Below are the code and all the weights of a small trained network. Each question names an input and a class and asks about switching units off, where a switched-off unit gives its printed mean instead of its output.

import numpy as np


def w(rows, s, z=0):
    codes = np.array(rows[::2]) - 128.0
    scale = np.full(codes.shape[1], s)
    scale[-1] = z or s
    return codes * scale


def norm(h):
    return h / np.sqrt((h * h).mean(-1, keepdims=True) + 1e-5)


def f(y):
    return y / 2 * (1 + np.tanh(0.7978845608 * (y + 0.044715 * y**3)))


def log_softmax(a):
    a = a - a.max(-1, keepdims=True)
    return a - np.log(np.exp(a).sum(-1, keepdims=True))


def net(x, mask):
    res = np.array(x, float).reshape(1, 7) / 4 @ E
    u = 0
    for l in range(3):
        y = f(norm(res) @ A[l][:, :-1].T + A[l][:, -1])
        res = res + np.where(mask[u : u + 7], y, B[l][:, -1]) @ B[l][:, :-1]
        u += 7
    return log_softmax(norm(res)[-1] @ U[:, :-1].T + U[:, -1])


A, B = {}, {}
E = w([
[234,106,17,73,119],'x0',
[148,133,129,151,154],'x1',
[159,129,160,203,13],'x2',
[130,129,127,131,133],'x3',
[118,119,128,116,115],'x4',
[114,130,126,113,110],'x5',
[2,94,79,172,130],'x6',
],0.0088)
A[0] = w([
[194,159,221,140,84,4],'L0N1',
[79,71,145,125,219,105],'L0N2',
[189,149,169,16,179,168],'L0N3',
[57,206,184,9,105,86],'L0N4',
[202,127,255,124,220,99],'L0N5',
[184,156,172,68,53,169],'L0N6',
[167,55,68,137,109,30],'L0N7',
],0.0084,0.0025)
B[0] = w([
[134,194,210,193,123,193],'L0N1',
[41,243,160,66,92,192],'L0N2',
[169,92,179,86,206,255],'L0N3',
[101,140,198,100,163,174],'L0N4',
[67,161,211,71,102,233],'L0N5',
[199,104,201,203,194,215],'L0N6',
[170,254,43,105,112,156],'L0N7',
],0.0079,0.005)
A[1] = w([
[108,92,68,244,46,121],'L1N1',
[91,136,64,207,64,59],'L1N2',
[142,140,91,95,218,54],'L1N3',
[41,154,37,120,193,65],'L1N4',
[114,114,5,113,117,6],'L1N5',
[99,65,168,213,103,85],'L1N6',
[205,140,187,163,34,118],'L1N7',
],0.013,0.0025)
B[1] = w([
[183,118,167,26,237,213],'L1N1',
[146,128,157,75,188,190],'L1N2',
[147,54,132,86,94,203],'L1N3',
[98,75,88,188,73,238],'L1N4',
[115,87,87,67,2,194],'L1N5',
[100,176,202,152,79,190],'L1N6',
[104,126,56,190,79,254],'L1N7',
],0.016,0.0064)
A[2] = w([
[82,179,169,122,178,152],'L2N1',
[3,145,119,148,154,99],'L2N2',
[231,169,24,148,94,3],'L2N3',
[91,212,154,64,231,89],'L2N4',
[83,153,101,53,188,122],'L2N5',
[237,135,62,21,168,42],'L2N6',
[188,69,137,179,174,138],'L2N7',
],0.015,0.004)
B[2] = w([
[127,90,104,125,71,206],'L2N1',
[188,149,108,145,200,202],'L2N2',
[116,61,130,152,230,195],'L2N3',
[93,50,174,90,141,223],'L2N4',
[143,158,145,163,80,184],'L2N5',
[119,251,121,129,122,255],'L2N6',
[91,127,98,105,126,160],'L2N7',
],0.026,0.0088)
U = w([
[104,60,213,84,100,199],'0',
[140,100,52,232,197,230],'1',
[131,253,94,51,121,162],'2',
[114,57,4,87,45,10],'3',
[140,177,168,246,36,2],'4',
],0.016,0.0024)

Each question gives the input, the list of numbers given to net, and the class t.
The units are the neurons (one row each of A and B). Each row of codes is followed by its name. A weight is (code - 128) times the scale printed after its matrix; where a second scale follows, it is the last column's (A, B and U).
mask holds one flag per neuron, layer by layer. A switched-off neuron (its flag False) gives its mean, the last column of its row in B, instead of its output. The means were averaged over made-up inputs and are rounded, as every weight is.
A unit's drop is (log p(t) with every unit on - log p(t) with that unit switched off) / (log p(t) with every unit on - log p(t) with every unit switched off).
The circuit of an input: a set's keep is (log p(t) with only the set's units on - log p(t) with every unit switched off) / (log p(t) with every unit on - log p(t) with every unit switched off). Starting from the 12 units with the biggest drops (on a tie, the unit counted first), units are removed one at a time, each time the one whose removal leaves the highest keep (on an exact tie, the one counted first), for as long as the keep stays at least 0.8.
units of the circuit, in order: the units of the circuit, biggest drop first
most important unit: the unit with the biggest drop
top k neurons: the k neurons with the biggest drops, biggest first
top k neurons in layer l: the k neurons of layer l with the biggest drops, biggest first
drop of u: that unit's drop, to one decimal
input [5,7,1,-4,7,-1,-2], class 1: most important unit => L2N3
input [0,-1,-4,3,1,-8,-3], class 0: top 3 neurons => [L0N5, L2N4, L1N5]
input [-4,-1,-4,-8,6,2,3], class 1: top 2 neurons => [L2N2, L2N6]
input [0,6,8,5,1,7,2], class 0: top 3 neurons => [L1N1, L1N6, L2N4]
input [1,7,3,-8,-1,-1,8], class 2: units of the circuit, in order => [L1N1, L2N6]
input [1,-4,3,-6,-2,5,1], class 2: units of the circuit, in order => [L0N3, L0N5, L1N1]
input [-1,4,-6,-1,-4,-7,-8], class 0: top 2 neurons => [L0N5, L2N4]
input [1,5,-3,-7,8,1,6], class 3: top 3 neurons in layer 0 => [L0N5, L0N1, L0N6]
input [0,-8,-8,7,4,7,0], class 0: top 2 neurons in layer 0 => [L0N3, L0N4]
input [2,-7,3,2,5,-8,5], class 2: units of the circuit, in order => [L2N6, L1N1]
input [-3,-3,1,0,3,3,0], class 4: top 2 neurons => [L1N1, L1N6]
input [7,4,6,5,-6,3,2], class 2: top 2 neurons => [L2N6, L1N1]
input [-7,-6,1,0,6,-1,-5], class 4: top 3 neurons => [L1N1, L2N4, L1N7]
input [-1,-5,-7,-8,-2,-1,-3], class 0: units of the circuit, in order => [L2N4]
input [2,-1,3,-2,8,-2,1], class 2: top 3 neurons => [L1N1, L0N3, L2N6]
input [-5,4,2,7,7,2,-7], class 4: top 3 neurons => [L1N7, L2N4, L1N1]
input [-8,2,4,-2,-6,-8,2], class 0: top 2 neurons => [L0N3, L1N1]
input [0,3,-3,0,-7,6,3], class 1: top 2 neurons => [L0N2, L2N2]
input [2,-5,2,1,-8,8,0], class 1: top 2 neurons => [L0N6, L1N7]
input [-6,0,-3,-3,-1,-2,7], class 1: units of the circuit, in order => [L2N2]
input [-8,-5,8,-8,-8,-6,1], class 0: top 3 neurons in layer 1 => [L1N1, L1N4, L1N2]
input [0,4,4,1,5,-5,5], class 0: top 2 neurons in layer 2 => [L2N4, L2N2]
input [1,5,7,4,5,-6,4], class 2: top 2 neurons in layer 1 => [L1N1, L1N7]
input [5,2,8,-8,-3,5,8], class 2: drop of L2N6 => 0.1
